Below is a small trained network, with its code and all its weights. Each question gives an input and a class and asks what happens when units are switched off, that is, made to give their printed mean instead of their output.

import numpy as np


def w(rows, s, z=0):
    codes = np.array(rows[::2]) - 128.0
    scale = np.full(codes.shape[1], s)
    scale[-1] = z or s
    return codes * scale


def f(y):
    return y / 2 * (1 + np.tanh(0.7978845608 * (y + 0.044715 * y**3)))


def log_softmax(a):
    a = a - a.max(-1, keepdims=True)
    return a - np.log(np.exp(a).sum(-1, keepdims=True))


def net(x, mask):
    res = np.array(x, float).reshape(1, 8) / 4 @ E
    y = f(res @ A[0][:, :-1].T + A[0][:, -1])
    res = res + np.where(mask, y, B[0][:, -1]) @ B[0][:, :-1]
    return log_softmax(res[-1] @ U[:, :-1].T + U[:, -1])


A, B = {}, {}
E = w([
[139,47,247,113,187,47,55],'x0',
[255,126,201,100,41,179,138],'x1',
[204,230,123,220,232,163,64],'x2',
[121,132,130,124,125,132,121],'x3',
[131,160,171,33,220,175,229],'x4',
[133,157,84,26,133,136,19],'x5',
[127,123,135,130,123,127,127],'x6',
[129,127,124,126,130,125,129],'x7',
],0.0035)
A[0] = w([
[119,184,47,123,93,162,159,90],'N1',
[86,67,113,65,72,116,145,99],'N2',
[124,157,154,57,187,157,173,87],'N3',
[124,161,69,2,133,145,12,99],'N4',
[133,76,204,113,175,71,73,111],'N5',
[130,136,116,149,148,139,105,37],'N6',
[121,95,156,119,153,115,99,53],'N7',
[123,178,55,119,99,156,150,81],'N8',
[94,72,119,74,82,114,146,65],'N9',
[222,123,159,94,69,154,108,61],'N10',
[203,177,114,167,201,150,82,93],'N11',
[11,116,82,142,190,113,103,78],'N12',
[121,107,82,188,43,107,35,90],'N13',
[222,124,177,119,61,164,128,104],'N14',
[130,89,184,113,164,84,79,93],'N15',
[96,74,120,75,84,113,146,60],'N16',
[128,157,149,54,187,156,171,88],'N17',
[115,127,126,127,133,130,122,1],'N18',
],0.0094,0.0047)
B[0] = w([
[177,138,94,101,67,169,119,197],'N1',
[166,158,116,189,172,99,80,220],'N2',
[125,94,215,92,117,123,88,183],'N3',
[120,86,142,192,131,125,220,253],'N4',
[159,130,70,117,57,176,136,238],'N5',
[144,210,174,107,120,136,105,87],'N6',
[146,187,137,96,89,165,123,109],'N7',
[174,147,104,98,78,165,107,170],'N8',
[168,195,142,171,148,104,89,172],'N9',
[63,198,102,76,171,138,128,165],'N10',
[174,185,132,201,143,73,67,205],'N11',
[53,221,93,61,180,130,151,212],'N12',
[119,73,254,54,139,132,78,216],'N13',
[34,177,103,115,159,110,177,203],'N14',
[149,148,92,107,74,170,124,183],'N15',
[168,201,147,167,146,107,91,164],'N16',
[127,90,206,89,123,123,82,183],'N17',
[147,238,188,88,115,152,120,70],'N18',
],0.023,0.0028)
U = w([
[214,230,141,215,169,71,43,45],'0',
[15,220,84,30,188,140,163,47],'1',
[134,54,247,37,113,140,60,52],'2',
[208,128,54,87,8,230,126,80],'3',
[112,59,96,152,141,108,138,254],'4',
[120,67,104,148,138,114,144,246],'5',
[125,78,106,162,147,107,144,222],'6',
[116,65,155,228,121,120,254,101],'7',
],0.0057,0.0046)

Each question gives the input, the list of numbers given to net, and the class t.
The units are the neurons (one row each of A and B). Each row of codes is followed by its name. A weight is (code - 128) times the scale printed after its matrix; where a second scale follows, it is the last column's (A, B and U).
mask holds one flag per neuron, in row order. A switched-off neuron (its flag False) gives its mean, the last column of its row in B, instead of its output. The means were averaged over made-up inputs and are rounded, as every weight is.
A unit's drop is (log p(t) with every unit on - log p(t) with that unit switched off) / (log p(t) with every unit on - log p(t) with every unit switched off).
The circuit of an input: a set's keep is (log p(t) with only the set's units on - log p(t) with every unit switched off) / (log p(t) with every unit on - log p(t) with every unit switched off). Starting from the 12 units with the biggest drops (on a tie, the unit counted first), units are removed one at a time, each time the one whose removal leaves the highest keep (on an exact tie, the one counted first), for as long as the keep stays at least 0.8.
units of the circuit, in order: the units of the circuit, biggest drop first
top k neurons: the k neurons with the biggest drops, biggest first
drop when u is switched off: that unit's drop, to one decimal
input [8,-7,-5,4,6,-4,4,-4], class 3: units of the circuit, in order => N5
input [-1,7,-7,0,-1,-3,6,6], class 0: top 4 neurons => N2; N9; N16; N12
input [-8,-1,6,3,2,0,2,4], class 3: top 3 neurons => N1; N8; N2
input [-6,5,-8,6,2,-3,-4,4], class 0: units of the circuit, in order => N2; N9
input [7,-7,1,-1,3,-2,5,-4], class 1: top 4 neurons => N12; N1; N8; N4
input [5,-2,-1,-1,4,-1,-2,2], class 3: top 2 neurons => N5; N13
input [8,-5,3,5,-3,-6,2,7], class 3: top 2 neurons => N5; N15
input [1,2,-4,1,-7,0,-5,-7], class 2: top 2 neurons => N13; N4
input [-6,1,8,4,3,3,7,8], class 0: top 2 neurons => N11; N5
input [8,-4,-3,2,4,-8,2,7], class 3: units of the circuit, in order => N5; N15
input [8,-6,1,7,-6,-5,2,-3], class 3: units of the circuit, in order => N5; N15
input [1,7,-5,-5,4,-2,-4,-4], class 1: top 2 neurons => N14; N10
input [7,8,4,7,3,-4,-2,-7], class 1: top 2 neurons => N14; N10
input [-5,-7,-5,-3,-1,-5,0,-5], class 1: units of the circuit, in order => N12
input [8,1,-7,2,-7,2,7,1], class 3: top 3 neurons => N5; N15; N11
input [-4,7,1,2,3,4,-6,-3], class 1: top 2 neurons => N10; N14
input [4,5,0,7,-8,7,0,3], class 2: top 2 neurons => N13; N12
input [-4,2,-5,5,3,-3,1,-1], class 0: top 2 neurons => N4; N2
input [-3,-5,-5,3,-5,2,-4,-1], class 0: top 4 neurons => N2; N9; N16; N14
input [-4,-3,7,-7,4,0,-1,6], class 0: units of the circuit, in order => N11
input [-7,1,-8,5,8,-4,0,-6], class 0: drop when N9 is switched off => 0.3
input [-7,-5,-7,2,-8,-1,-4,4], class 2: drop when N11 is switched off => 0.2
input [8,6,-8,3,-5,-6,-3,6], class 0: drop when N1 is switched off => 0.0
input [3,-7,-7,-2,-3,-2,-1,2], class 0: drop when N10 is switched off => 0.1
